Here is a tiny trained network, its code and every weight. The questions are about switching its units off for an input and a class, where a switched-off unit gives its printed mean instead of its output.

import numpy as np


def w(rows, s, z=0):
    codes = np.array(rows[::2]) - 128.0
    scale = np.full(codes.shape[1], s)
    scale[-1] = z or s
    return codes * scale


def f(y):
    return np.maximum(y, 0)


def log_softmax(a):
    a = a - a.max(-1, keepdims=True)
    return a - np.log(np.exp(a).sum(-1, keepdims=True))


def net(x, mask):
    res = np.array(x, float).reshape(1, 3) / 4 @ E
    y = f(res @ A[0][:, :-1].T + A[0][:, -1])
    res = res + np.where(mask, y, B[0][:, -1]) @ B[0][:, :-1]
    return log_softmax(res[-1] @ U[:, :-1].T + U[:, -1])


A, B = {}, {}
E = w([
[143,217,134,37,129,94,189,138,158,93,253],'x0',
[142,139,33,201,180,56,82,90,79,151,128],'x1',
[129,224,172,134,107,105,72,190,97,142,84],'x2',
],0.015)
A[0] = w([
[119,250,157,144,121,88,106,164,106,136,115,87],'n1',
[117,81,87,127,146,126,190,78,133,122,197,70],'n2',
[135,222,122,65,147,84,167,124,128,109,243,50],'n3',
[91,98,175,47,127,196,153,146,121,103,125,123],'n4',
[126,137,203,106,146,157,159,158,138,112,163,252],'n5',
[107,137,99,135,135,112,103,101,116,117,124,39],'n6',
[128,114,158,143,137,132,98,110,89,128,89,75],'n7',
[121,124,151,142,111,130,143,132,141,119,133,5],'n8',
[124,120,93,151,150,111,140,115,115,135,141,2],'n9',
[125,177,58,155,193,67,113,115,95,120,171,129],'n10',
],0.013,0.0032)
B[0] = w([
[167,63,45,22,198,141,104,137,174,101,188,206],'n1',
[157,104,75,30,187,129,72,155,154,85,169,196],'n2',
[92,85,122,253,175,129,130,150,102,186,63,250],'n3',
[165,196,79,127,145,67,133,150,138,239,130,209],'n4',
[148,129,87,75,42,149,162,31,144,177,130,201],'n5',
[147,57,155,144,71,85,168,120,161,132,121,157],'n6',
[116,132,45,175,204,108,188,134,154,243,160,175],'n7',
[150,119,159,137,94,150,93,154,139,122,120,139],'n8',
[174,173,101,89,149,123,155,190,186,199,111,160],'n9',
[139,200,167,87,19,142,162,88,144,210,115,220],'n10',
],0.011,0.024)
U = w([
[177,213,134,106,8,92,131,133,196,221,111,95],'0',
[90,83,88,254,196,144,115,170,138,191,56,138],'1',
[157,102,61,35,197,133,83,155,167,126,167,105],'2',
[117,179,66,106,96,147,131,67,109,170,125,248],'3',
[104,147,197,133,93,182,93,115,113,78,129,100],'4',
[77,126,144,119,60,137,111,123,91,95,101,99],'5',
[88,219,152,194,83,176,134,126,86,68,116,100],'6',
[70,201,172,155,57,174,96,64,79,119,146,99],'7',
],0.0077,0.011)

Each question gives the input, the list of numbers given to net, and the class t.
The units are the neurons (one row each of A and B). Each row of codes is followed by its name. A weight is (code - 128) times the scale printed after its matrix; where a second scale follows, it is the last column's (A, B and U).
mask holds one flag per neuron, in row order. A switched-off neuron (its flag False) gives its mean, the last column of its row in B, instead of its output. The means were averaged over made-up inputs and are rounded, as every weight is.
A unit's drop is (log p(t) with every unit on - log p(t) with that unit switched off) / (log p(t) with every unit on - log p(t) with every unit switched off).
The circuit of an input: a set's keep is (log p(t) with only the set's units on - log p(t) with every unit switched off) / (log p(t) with every unit on - log p(t) with every unit switched off). Starting from all 10 units, units are removed one at a time, each time the one whose removal leaves the highest keep (on an exact tie, the one counted first), for as long as the keep stays at least 0.8.
units of the circuit, in order: the units of the circuit, biggest drop first
most important unit: the unit with the biggest drop
top k neurons: the k neurons with the biggest drops, biggest first
drop when u is switched off: that unit's drop, to one decimal
input [-2,0,-4], class 2: units of the circuit, in order => (n3; n10)
input [3,-1,-5], class 2: most important unit => n2
input [-3,-5,-8], class 2: top 2 neurons => (n2; n10)
input [-8,-8,-6], class 0: top 3 neurons => (n3; n4; n1)
input [8,8,-7], class 0: top 2 neurons => (n10; n9)
input [6,-4,4], class 1: top 2 neurons => (n3; n10)
input [3,4,5], class 2: top 3 neurons => (n1; n5; n4)
input [-1,0,-4], class 2: top 2 neurons => (n3; n10)
input [0,4,-4], class 0: top 3 neurons => (n1; n10; n9)
input [3,4,-3], class 0: top 3 neurons => (n10; n1; n9)
input [-4,7,6], class 0: top 2 neurons => (n10; n3)
input [8,-2,-7], class 1: top 2 neurons => (n3; n1)
input [7,0,-5], class 1: drop when n3 is switched off => 2.0
input [-7,1,8], class 2: drop when n1 is switched off => 1.1
input [-2,6,-1], class 0: drop when n4 is switched off => 0.0
input [-7,-2,8], class 2: units of the circuit, in order => (n1)
